Here is a tiny trained network, its code and every weight. The questions are about switching its units off for an input and a class, where a switched-off unit gives its printed mean instead of its output.

import numpy as np


def w(rows, s, z=0):
    codes = np.array(rows[::2]) - 128.0
    scale = np.full(codes.shape[1], s)
    scale[-1] = z or s
    return codes * scale


def f(y):
    return y / 2 * (1 + np.tanh(0.7978845608 * (y + 0.044715 * y**3)))


def log_softmax(a):
    a = a - a.max(-1, keepdims=True)
    return a - np.log(np.exp(a).sum(-1, keepdims=True))


def net(x, mask):
    res = np.array(x, float).reshape(1, 5) / 4 @ E
    y = f(res @ A[0][:, :-1].T + A[0][:, -1])
    res = res + np.where(mask, y, B[0][:, -1]) @ B[0][:, :-1]
    return log_softmax(res[-1] @ U[:, :-1].T + U[:, -1])


A, B = {}, {}
E = w([
[185,186,184,17,122,95,135,45,115,239,52],'x0',
[211,168,59,114,57,95,130,232,7,82,80],'x1',
[146,106,113,182,119,25,143,2,134,41,65],'x2',
[56,202,192,66,154,73,136,165,112,48,146],'x3',
[84,130,144,175,53,20,131,213,188,205,107],'x4',
],0.007)
A[0] = w([
[181,121,119,94,210,208,110,54,85,36,145,42],'n0',
[168,145,95,130,97,110,123,174,68,95,120,78],'n1',
[119,136,114,153,117,130,135,141,145,100,154,37],'n2',
[168,167,187,57,102,139,99,69,120,171,60,24],'n3',
[111,164,137,75,119,225,74,237,116,231,188,59],'n4',
[109,111,143,82,118,188,133,188,126,161,145,17],'n5',
[178,73,78,185,106,188,132,113,142,197,93,59],'n6',
[133,124,111,137,128,124,117,140,59,123,111,31],'n7',
[169,155,146,79,145,100,156,96,114,188,101,2],'n8',
[211,61,90,162,90,191,141,107,150,188,106,103],'n9',
[77,83,113,209,140,144,132,169,126,73,164,34],'n10',
[60,76,178,157,178,161,113,68,241,134,175,28],'n11',
[137,114,112,158,114,51,149,52,125,77,85,45],'n12',
[205,73,87,183,114,156,117,104,138,177,128,53],'n13',
[115,158,104,99,140,186,147,182,130,181,161,48],'n14',
[79,66,74,217,146,172,107,174,142,8,211,60],'n15',
[82,132,47,167,124,143,116,155,119,78,166,60],'n16',
[127,106,93,177,107,23,127,66,145,55,55,62],'n17',
[166,149,113,127,99,111,121,153,85,99,102,54],'n18',
[37,204,187,63,126,45,153,171,126,91,141,98],'n19',
[34,111,192,162,203,165,143,66,219,168,176,46],'n20',
[104,134,145,159,67,61,99,172,176,168,106,74],'n21',
[164,134,61,123,71,117,153,203,52,71,110,64],'n22',
[80,127,135,99,148,108,136,128,112,106,119,35],'n23',
[117,149,129,55,119,195,101,210,127,170,192,67],'n24',
[67,190,221,76,133,106,148,162,126,50,116,46],'n25',
[192,71,62,165,83,157,112,106,161,190,114,79],'n26',
[207,183,48,129,59,121,136,199,2,103,80,76],'n27',
[180,196,176,4,136,96,143,50,105,237,50,47],'n28',
[106,148,135,168,100,11,125,191,194,194,114,68],'n29',
[187,161,106,141,108,117,113,180,75,98,91,40],'n30',
[82,105,154,189,82,57,111,195,187,185,108,70],'n31',
[99,123,138,148,74,73,138,168,174,164,119,68],'n32',
[126,132,130,153,91,88,139,149,154,156,132,51],'n33',
[159,140,100,85,228,243,104,86,65,81,150,37],'n34',
[114,204,204,67,185,109,129,140,111,26,167,93],'n35',
[93,100,110,157,125,136,157,154,160,76,146,38],'n36',
[159,131,110,146,108,55,134,38,134,56,109,53],'n37',
],0.0082)
B[0] = w([
[104,124,96,90,73,191,193,127,82,131,93,185],'n0',
[126,133,146,89,137,120,102,99,139,161,126,176],'n1',
[136,200,131,123,126,136,124,141,123,144,82,122],'n2',
[165,172,123,126,94,119,124,171,164,135,114,173],'n3',
[154,98,185,178,182,139,156,118,127,90,82,216],'n4',
[145,175,154,144,152,122,152,124,121,120,86,142],'n5',
[89,165,94,163,150,102,92,126,85,110,109,164],'n6',
[118,220,134,105,130,123,131,110,106,150,68,127],'n7',
[148,193,126,120,105,115,124,152,147,146,89,147],'n8',
[70,128,93,164,149,91,85,138,97,114,146,180],'n9',
[172,193,114,136,96,116,116,165,177,128,110,168],'n10',
[145,148,161,60,146,94,91,76,130,192,134,190],'n11',
[150,125,179,165,178,145,155,134,122,113,90,165],'n12',
[101,162,109,156,142,118,103,132,100,121,107,155],'n13',
[143,134,161,159,149,125,150,116,127,117,75,153],'n14',
[181,179,127,145,72,109,124,195,177,120,124,221],'n15',
[154,186,124,136,110,117,123,162,169,147,102,161],'n16',
[164,99,187,173,174,149,160,128,124,109,90,191],'n17',
[120,157,137,108,150,130,110,103,135,148,127,150],'n18',
[88,111,75,172,141,111,79,124,86,110,137,193],'n19',
[135,132,162,58,139,88,85,78,122,182,141,201],'n20',
[111,139,113,95,109,176,169,122,102,114,121,171],'n21',
[134,146,156,77,136,99,107,86,138,173,136,208],'n22',
[127,255,123,143,150,123,125,119,91,158,35,120],'n23',
[164,101,167,179,171,129,159,101,144,108,91,185],'n24',
[95,152,90,165,154,109,80,129,96,126,115,164],'n25',
[76,157,95,155,148,110,85,135,90,95,135,171],'n26',
[121,102,153,71,137,104,105,75,141,179,168,250],'n27',
[182,172,114,148,66,110,117,206,199,114,164,231],'n28',
[113,121,100,95,99,191,170,116,92,116,122,190],'n29',
[116,156,144,88,135,113,109,100,128,167,132,168],'n30',
[133,121,100,103,91,175,177,115,89,132,114,189],'n31',
[116,137,117,108,117,154,155,128,105,129,99,159],'n32',
[131,179,125,116,120,156,151,113,112,131,83,134],'n33',
[102,118,104,105,90,181,184,124,78,118,99,183],'n34',
[71,125,82,173,137,118,96,126,91,123,134,188],'n35',
[153,185,126,125,111,114,128,148,139,153,108,141],'n36',
[149,109,177,171,169,149,158,122,122,115,82,170],'n37',
],0.013,0.011)
U = w([
[129,133,150,74,140,101,102,93,135,162,132,124],'0',
[157,155,112,144,86,116,123,189,173,129,126,115],'1',
[145,118,176,180,177,143,157,125,126,113,112,120],'2',
[108,128,87,102,94,184,172,124,94,127,120,120],'3',
[83,138,70,175,151,103,83,134,98,121,126,128],'4',
[122,2,109,131,109,115,120,159,176,91,215,250],'5',
[111,128,105,127,156,123,161,135,155,117,160,77],'6',
],0.018,0.013)

Each question gives the input, the list of numbers given to net, and the class t.
The units are the neurons (one row each of A and B). Each row of codes is followed by its name. A weight is (code - 128) times the scale printed after its matrix; where a second scale follows, it is the last column's (A, B and U).
mask holds one flag per neuron, in row order. A switched-off neuron (its flag False) gives its mean, the last column of its row in B, instead of its output. The means were averaged over made-up inputs and are rounded, as every weight is.
A unit's drop is (log p(t) with every unit on - log p(t) with that unit switched off) / (log p(t) with every unit on - log p(t) with every unit switched off).
The circuit of an input: a set's keep is (log p(t) with only the set's units on - log p(t) with every unit switched off) / (log p(t) with every unit on - log p(t) with every unit switched off). Starting from the 12 units with the biggest drops (on a tie, the unit counted first), units are removed one at a time, each time the one whose removal leaves the highest keep (on an exact tie, the one counted first), for as long as the keep stays at least 0.8.
units of the circuit, in order: the units of the circuit, biggest drop first
k most important neurons: the k neurons with the biggest drops, biggest first
drop of u: that unit's drop, to one decimal
input [7,-2,-8,-3,3], class 2: units of the circuit, in order : [n4]
input [0,-4,-4,-2,-6], class 3: 2 most important neurons : [n34, n0]
input [-5,-2,-3,-4,6], class 3: 4 most important neurons : [n31, n28, n29, n21]
input [-1,4,7,8,3], class 4: 4 most important neurons : [n19, n25, n35, n4]
input [-6,-3,-2,7,6], class 4: 4 most important neurons : [n19, n25, n28, n35]
input [-7,-6,4,-1,4], class 1: 3 most important neurons : [n15, n10, n27]
input [-7,-6,4,-4,6], class 1: 4 most important neurons : [n15, n10, n27, n22]
input [2,-1,7,8,1], class 4: 3 most important neurons : [n19, n35, n25]
input [1,6,2,5,6], class 0: 2 most important neurons : [n27, n22]
input [-4,6,-1,1,7], class 3: 3 most important neurons : [n29, n31, n21]
input [-1,-4,-6,-7,-2], class 4: 2 most important neurons : [n9, n6]
input [7,1,7,1,-7], class 1: 2 most important neurons : [n28, n3]
input [-1,-5,-4,6,1], class 4: 3 most important neurons : [n19, n27, n35]
input [4,2,-1,1,-1], class 1: units of the circuit, in order : [n28]
input [7,6,-3,-1,-2], class 1: 4 most important neurons : [n28, n3, n20, n11]
input [-4,-3,-1,3,5], class 3: units of the circuit, in order : [n31, n29]
input [3,6,-7,8,-7], class 4: 3 most important neurons : [n35, n25, n19]
input [3,-5,8,-4,-8], class 2: 3 most important neurons : [n37, n12, n17]
input [4,2,-8,-6,6], class 2: drop of n4 : 0.5
input [1,0,5,6,1], class 4: drop of n24 : 0.1
input [-8,-8,0,-2,2], class 0: drop of n11 : 4.2
input [-8,0,4,3,-7], class 1: units of the circuit, in order : [n15]
input [2,-4,-7,7,-5], class 2: drop of n24 : 0.8
